Below is a small trained network, with its code and all its weights. Each question gives an input and a target symbol and asks what happens when units are switched off, that is, made to give their printed mean instead of their output.

import numpy as np


def w(rows, s, z=0):
    codes = np.array(rows[::2]) - 128.0
    scale = np.full(codes.shape[1], s)
    scale[-1] = z or s
    return codes * scale


def f(y):
    return y / 2 * (1 + np.tanh(0.7978845608 * (y + 0.044715 * y**3)))


def softmax(a):
    e = np.exp(a - a.max(-1, keepdims=True))
    return e / e.sum(-1, keepdims=True)


def log_softmax(a):
    a = a - a.max(-1, keepdims=True)
    return a - np.log(np.exp(a).sum(-1, keepdims=True))


def net(x, mask):
    ids = ['ΔΘΞΣΨβεζημπτφ'.index(c) for c in x.split()]
    T = len(ids)
    res = E[ids] + P[:T]
    u = 0
    for l in range(2):
        q, k, v = (res @ M[l].T for M in (Q, K, V))
        z = softmax(np.where(np.tri(T) > 0, q @ k.T / 2**0.5, -1e9)) @ v
        res = res + np.where(mask[u], z, O[l][:, -1]) @ O[l][:, :-1]
        u += 1
        y = f(res @ A[l][:, :-1].T + A[l][:, -1])
        res = res + np.where(mask[u : u + 8], y, B[l][:, -1]) @ B[l][:, :-1]
        u += 8
    return log_softmax(res[-1] @ U[:, :-1].T + U[:, -1])


Q, K, V, O, A, B = {}, {}, {}, {}, {}, {}
E = w([
[70,114,187,169,47,165,96,140],'Δ',
[2,109,164,182,105,152,172,113],'Θ',
[214,173,66,101,122,164,196,146],'Ξ',
[118,125,142,88,86,114,178,75],'Σ',
[77,187,211,137,149,85,176,57],'Ψ',
[119,93,130,121,90,87,155,104],'β',
[113,94,113,117,92,106,143,152],'ε',
[90,49,166,102,143,111,188,139],'ζ',
[103,110,109,112,53,109,125,167],'η',
[130,101,143,105,151,136,183,93],'μ',
[131,89,166,127,152,103,212,45],'π',
[111,235,197,89,66,84,59,107],'τ',
[195,105,135,72,189,7,145,90],'φ',
],0.0075)
P = w([
[122,69,157,223,146,216,132,143],'0',
[122,116,92,93,48,124,155,69],'1',
[120,118,102,111,57,100,167,92],'2',
[115,116,120,110,63,89,163,101],'3',
[111,112,140,117,66,76,167,111],'4',
[119,113,156,122,65,71,167,119],'5',
[109,118,163,120,69,73,174,132],'6',
[115,110,184,114,72,75,159,140],'7',
[118,103,200,109,77,79,168,145],'8',
[125,111,220,106,86,90,164,161],'9',
[116,105,255,105,97,99,178,154],'10',
],0.0049)
Q[0] = w([
[137,140,67,155,254,195,1,161],'L0H1',
[190,172,113,185,131,156,194,182],'L0H1',
],0.027)
K[0] = w([
[41,53,183,4,64,29,83,17],'L0H1',
[34,63,60,119,137,188,37,205],'L0H1',
],0.02)
V[0] = w([
[173,116,82,128,73,159,85,253],'L0H1',
[30,147,143,158,15,126,129,146],'L0H1',
],0.019)
O[0] = w([
[119,73,219,3,200,105,116,188,185],'L0H1',
[162,71,129,67,141,174,7,18,254],'L0H1',
],0.0077,0.0021)
A[0] = w([
[104,172,80,145,120,95,140,148,89],'L0N1',
[177,255,119,106,178,82,67,199,85],'L0N2',
[128,158,132,59,133,115,167,16,164],'L0N3',
[175,168,114,152,59,131,159,116,196],'L0N4',
[173,158,105,185,81,163,141,119,3],'L0N5',
[158,198,100,126,171,42,160,165,100],'L0N6',
[108,175,228,106,138,149,116,189,103],'L0N7',
[235,171,57,39,167,100,124,153,170],'L0N8',
],0.0091,0.0059)
B[0] = w([
[111,149,113,116,115,112,126,95,146],'L0N1',
[56,234,174,96,153,194,85,96,117],'L0N2',
[137,124,111,127,69,126,89,164,254],'L0N3',
[143,125,121,113,60,157,163,115,230],'L0N4',
[148,132,132,113,253,25,141,58,164],'L0N5',
[147,144,98,77,163,64,142,80,161],'L0N6',
[114,164,170,149,119,89,136,115,209],'L0N7',
[165,97,134,74,108,142,190,85,180],'L0N8',
],0.014,0.0048)
Q[1] = w([
[118,122,82,195,226,120,136,252],'L1H1',
[173,193,134,69,197,220,56,65],'L1H1',
],0.024)
K[1] = w([
[7,63,167,40,24,76,187,170],'L1H1',
[159,124,8,106,79,168,91,81],'L1H1',
],0.02)
V[1] = w([
[142,219,163,163,48,105,56,36],'L1H1',
[7,89,141,245,206,170,180,116],'L1H1',
],0.015)
O[1] = w([
[131,164,28,214,184,92,117,215,253],'L1H1',
[67,2,27,63,125,187,179,62,153],'L1H1',
],0.008,0.0068)
A[1] = w([
[142,54,251,90,99,159,44,160,113],'L1N1',
[31,115,63,57,136,252,98,100,68],'L1N2',
[38,40,158,148,52,213,33,214,153],'L1N3',
[186,127,185,101,212,112,12,156,1],'L1N4',
[170,220,123,166,116,255,141,198,156],'L1N5',
[153,125,61,87,234,91,11,178,24],'L1N6',
[178,66,172,251,79,197,55,104,173],'L1N7',
[81,80,156,29,140,166,11,39,89],'L1N8',
],0.0086,0.0058)
B[1] = w([
[194,148,87,138,175,196,149,144,252],'L1N1',
[127,197,123,152,62,171,161,98,167],'L1N2',
[128,56,108,92,147,81,80,109,199],'L1N3',
[6,141,55,50,151,150,125,114,155],'L1N4',
[138,95,144,138,98,187,130,149,164],'L1N5',
[168,171,210,113,133,129,132,5,188],'L1N6',
[140,119,138,147,89,71,128,190,178],'L1N7',
[49,117,207,208,177,102,141,150,220],'L1N8',
],0.015)
U = w([
[149,158,106,180,178,137,118,59,3],'Δ',
[90,232,184,172,113,140,65,141,79],'Θ',
[93,142,73,117,182,179,100,164,89],'Ξ',
[127,141,188,22,159,18,212,105,77],'Σ',
[133,61,172,184,214,138,113,146,150],'Ψ',
[135,139,99,226,84,162,96,221,68],'β',
[230,140,122,87,61,234,205,140,238],'ε',
[125,95,23,158,168,122,153,129,113],'ζ',
[144,2,87,10,87,75,135,190,236],'η',
[121,119,113,49,152,148,69,60,129],'μ',
[65,100,148,142,87,141,132,93,101],'π',
[114,193,132,160,133,6,140,223,136],'τ',
[179,87,167,142,86,103,73,82,110],'φ',
],0.0039,0.0042)

Each question gives the input, a string of symbols that net reads in full, and the target symbol t.
The units are the heads (2 rows each of Q, K, V and O) and the neurons (one row each of A and B). Each row of codes is followed by its name. A weight is (code - 128) times the scale printed after its matrix; where a second scale follows, it is the last column's (O, A, B and U).
mask holds one flag per unit, layer by layer, with each layer's heads first. A switched-off unit (its flag False) gives its mean, the last column of its rows in O or B, instead of its output. The means were averaged over made-up inputs and are rounded, as every weight is.
A unit's drop is (log p(t) with every unit on - log p(t) with that unit switched off) / (log p(t) with every unit on - log p(t) with every unit switched off).
The circuit of an input: a set's keep is (log p(t) with only the set's units on - log p(t) with every unit switched off) / (log p(t) with every unit on - log p(t) with every unit switched off). Starting from the 12 units with the biggest drops (on a tie, the unit counted first), units are removed one at a time, each time the one whose removal leaves the highest keep (on an exact tie, the one counted first), for as long as the keep stays at least 0.8.
units of the circuit, in order: the units of the circuit, biggest drop first
top k neurons: the k neurons with the biggest drops, biggest first
k most important neurons of layer l: the k neurons of layer l with the biggest drops, biggest first
input Δ ε ε, target μ: units of the circuit, in order => (L1H1; L0H1; L1N4; L1N6)
input Δ τ ε Σ ε ζ Δ π Θ, target μ: top neuron => (L1N4)
input φ τ π τ, target τ: units of the circuit, in order => (L0H1; L0N6; L1H1)
input ε ε π Ξ ε Σ Θ φ, target Σ: units of the circuit, in order => (L0H1; L0N6; L0N8)
input ε ε π ε Θ ε ε π Σ, target Ψ: top 2 neurons => (L1N8; L0N3)
input π η Ξ ε Θ β β, target π: 3 most important neurons of layer 1 => (L1N2; L1N8; L1N1)
input π Θ ε τ π, target ζ: units of the circuit, in order => (L0H1; L1H1)
input Σ η Δ, target β: units of the circuit, in order => (L0H1; L1H1; L1N5)
input Ξ ζ ε φ Δ π ε π ε Δ Δ, target η: units of the circuit, in order => (L1N8; L1N6; L1N1)
input η Δ μ Θ φ π, target Ξ: units of the circuit, in order => (L0H1; L1N4; L1H1; L1N1)
input μ π τ ε φ ε Θ Θ Ξ Ξ Ξ, target ε: top 3 neurons => (L1N2; L0N3; L1N8)
input ε Θ Δ Ξ ε μ π Ξ Ξ π π, target ε: units of the circuit, in order => (L0H1; L1H1; L1N8)
input Θ η ε Ψ Ξ ε, target ε: units of the circuit, in order => (L1N8; L1N3)
input ε Ξ π, target ε: units of the circuit, in order => (L1N8)
input μ Ψ Ξ ζ, target Ψ: top 4 neurons => (L1N8; L0N4; L0N3; L1N1)
input φ ε ε φ Ξ β Θ η π, target π: top 2 neurons => (L0N3; L1N2)
input ζ Θ μ η, target π: top 2 neurons => (L1N2; L0N3)
input Ξ π Ξ, target Σ: 3 most important neurons of layer 0 => (L0N3; L0N6; L0N2)
input η Ξ μ, target ε: top 2 neurons => (L1N1; L1N8)
input Ξ π Ψ Δ ε ε Θ Δ β, target η: 3 most important neurons of layer 0 => (L0N7; L0N3; L0N4)
input Θ Ξ ε Ψ Δ Δ φ Ψ, target τ: units of the circuit, in order => (L1H1)
input ε Ξ Θ ε Ξ Ψ ζ β μ Ξ ε, target ε: 2 most important neurons of layer 0 => (L0N7; L0N5)
input Δ φ Θ, target μ: top 3 neurons => (L0N8; L1N4; L1N6)
input η Θ Ξ Ψ ζ β ε, target Ψ: 3 most important neurons of layer 0 => (L0N3; L0N4; L0N1)
